Here is a tiny trained network, its code and every weight. The questions are about switching its units off for an input and a target symbol, where a switched-off unit gives its printed mean instead of its output.

import numpy as np


def w(rows, s, z=0):
    codes = np.array(rows[::2]) - 128.0
    scale = np.full(codes.shape[1], s)
    scale[-1] = z or s
    return codes * scale


def norm(h):
    return h / np.sqrt((h * h).mean(-1, keepdims=True) + 1e-5)


def f(y):
    return np.maximum(y, 0)


def softmax(a):
    e = np.exp(a - a.max(-1, keepdims=True))
    return e / e.sum(-1, keepdims=True)


def log_softmax(a):
    a = a - a.max(-1, keepdims=True)
    return a - np.log(np.exp(a).sum(-1, keepdims=True))


def net(x, mask):
    ids = ['ΣΩαηθλ'.index(c) for c in x.split()]
    T = len(ids)
    res = E[ids] + P[:T]
    q, k, v = (norm(res) @ M[0].T for M in (Q, K, V))
    z = softmax(np.where(np.tri(T) > 0, q @ k.T / 4**0.5, -1e9)) @ v
    res = res + np.where(mask[0], z, O[0][:, -1]) @ O[0][:, :-1]
    y = f(norm(res) @ A[0][:, :-1].T + A[0][:, -1])
    res = res + np.where(mask[1:25], y, B[0][:, -1]) @ B[0][:, :-1]
    return log_softmax(norm(res)[-1] @ U[:, :-1].T + U[:, -1])


Q, K, V, O, A, B = {}, {}, {}, {}, {}, {}
E = w([
[149,109,251,71],'Σ',
[63,17,105,202],'Ω',
[154,57,172,117],'α',
[145,5,27,97],'η',
[199,110,112,79],'θ',
[200,54,106,86],'λ',
],0.012)
P = w([
[137,163,205,172],'0',
[69,141,111,50],'1',
[104,134,203,48],'2',
[98,172,126,142],'3',
[208,42,144,84],'4',
[124,183,117,165],'5',
[245,7,151,168],'6',
[128,173,136,175],'7',
],0.014)
Q[0] = w([
[4,187,163,89],'head 0',
[166,109,148,82],'head 0',
[115,159,135,134],'head 0',
[70,90,86,24],'head 0',
],0.027)
K[0] = w([
[28,108,215,2],'head 0',
[98,215,37,152],'head 0',
[142,120,207,103],'head 0',
[41,121,31,18],'head 0',
],0.018)
V[0] = w([
[29,125,161,157],'head 0',
[176,114,213,47],'head 0',
[174,73,48,147],'head 0',
[145,249,116,86],'head 0',
],0.013)
O[0] = w([
[28,23,144,144,148],'head 0',
[248,144,184,190,146],'head 0',
[155,177,7,85,170],'head 0',
[104,227,252,136,2],'head 0',
],0.012,0.0086)
A[0] = w([
[151,67,161,105,150],'neuron 0',
[129,147,150,68,149],'neuron 1',
[120,167,161,139,199],'neuron 2',
[151,183,134,137,153],'neuron 3',
[103,152,97,155,84],'neuron 4',
[100,129,84,116,30],'neuron 5',
[136,152,108,153,184],'neuron 6',
[121,168,159,132,146],'neuron 7',
[110,146,95,151,108],'neuron 8',
[67,164,92,251,174],'neuron 9',
[101,130,125,101,38],'neuron 10',
[120,113,144,131,151],'neuron 11',
[166,145,110,181,188],'neuron 12',
[134,113,109,142,79],'neuron 13',
[123,145,144,152,255],'neuron 14',
[141,147,133,113,61],'neuron 15',
[119,144,109,105,116],'neuron 16',
[154,121,97,127,192],'neuron 17',
[152,88,169,161,128],'neuron 18',
[110,137,120,95,90],'neuron 19',
[113,131,147,133,73],'neuron 20',
[114,140,148,104,87],'neuron 21',
[84,153,102,216,142],'neuron 22',
[150,99,124,145,165],'neuron 23',
],0.03,0.0037)
B[0] = w([
[138,106,109,197,254],'neuron 0',
[112,154,123,82,149],'neuron 1',
[117,108,192,136,172],'neuron 2',
[148,91,74,122,184],'neuron 3',
[144,147,120,98,147],'neuron 4',
[106,164,152,92,220],'neuron 5',
[115,119,154,118,169],'neuron 6',
[107,120,177,144,163],'neuron 7',
[134,141,136,124,163],'neuron 8',
[2,95,79,173,181],'neuron 9',
[99,152,115,125,149],'neuron 10',
[109,134,134,151,166],'neuron 11',
[80,108,112,104,229],'neuron 12',
[122,137,156,138,188],'neuron 13',
[107,105,155,142,171],'neuron 14',
[135,110,114,104,144],'neuron 15',
[124,146,116,130,163],'neuron 16',
[147,131,166,167,241],'neuron 17',
[149,171,88,90,246],'neuron 18',
[126,167,136,107,154],'neuron 19',
[138,118,143,153,136],'neuron 20',
[116,145,105,127,133],'neuron 21',
[37,130,96,157,164],'neuron 22',
[132,152,131,124,231],'neuron 23',
],0.055,0.0096)
U = w([
[158,116,224,185,218],'Σ',
[2,125,131,147,5],'Ω',
[172,184,92,189,43],'α',
[111,220,173,71,195],'η',
[103,56,216,55,97],'θ',
[158,87,96,70,226],'λ',
],0.012,0.002)

Each question gives the input, a string of symbols that net reads in full, and the target symbol t.
The units are the heads (4 rows each of Q, K, V and O) and the neurons (one row each of A and B). Each row of codes is followed by its name. A weight is (code - 128) times the scale printed after its matrix; where a second scale follows, it is the last column's (O, A, B and U).
mask holds one flag per unit, heads first, then neurons. A switched-off unit (its flag False) gives its mean, the last column of its rows in O or B, instead of its output. The means were averaged over made-up inputs and are rounded, as every weight is.
A unit's drop is (log p(t) with every unit on - log p(t) with that unit switched off) / (log p(t) with every unit on - log p(t) with every unit switched off).
The circuit of an input: a set's keep is (log p(t) with only the set's units on - log p(t) with every unit switched off) / (log p(t) with every unit on - log p(t) with every unit switched off). Starting from the 12 units with the biggest drops (on a tie, the unit counted first), units are removed one at a time, each time the one whose removal leaves the highest keep (on an exact tie, the one counted first), for as long as the keep stays at least 0.8.
circuit, biggest first: the units of the circuit, biggest drop first
unit that matters most: the unit with the biggest drop
top k neurons: the k neurons with the biggest drops, biggest first
drop when u is switched off: that unit's drop, to one decimal
input α η Ω η Ω α Ω, target α: unit that matters most => neuron 18
input Ω λ Σ, target λ: circuit, biggest first => neuron 3; head 0; neuron 15
input Σ Ω Ω α, target α: circuit, biggest first => head 0; neuron 18; neuron 0
input Ω η θ Ω η Σ α, target Σ: circuit, biggest first => neuron 9; neuron 22
input η Ω Ω Σ Ω, target Σ: circuit, biggest first => neuron 17; neuron 9; neuron 22
input θ η α Σ λ, target Σ: circuit, biggest first => neuron 17; neuron 9
input Ω Ω α λ Ω, target λ: circuit, biggest first => head 0; neuron 12; neuron 3; neuron 9
input λ θ λ, target θ: top 2 neurons => neuron 2; neuron 7
input Ω η Ω η Σ Σ Ω, target Σ: top 2 neurons => neuron 18; neuron 17
input Ω Ω λ α α, target α: top 2 neurons => neuron 0; neuron 12
input Ω θ η, target θ: top 2 neurons => neuron 2; neuron 7
input Ω η α λ η, target λ: top 2 neurons => neuron 0; neuron 12
input Ω Ω η θ α, target θ: drop when neuron 2 is switched off => 0.1
input Σ λ α Σ θ α η, target α: drop when neuron 9 is switched off => 0.1
input Ω Σ θ, target Σ: circuit, biggest first => head 0
input Ω λ η Ω Σ η Ω, target η: drop when head 0 is switched off => 1.0
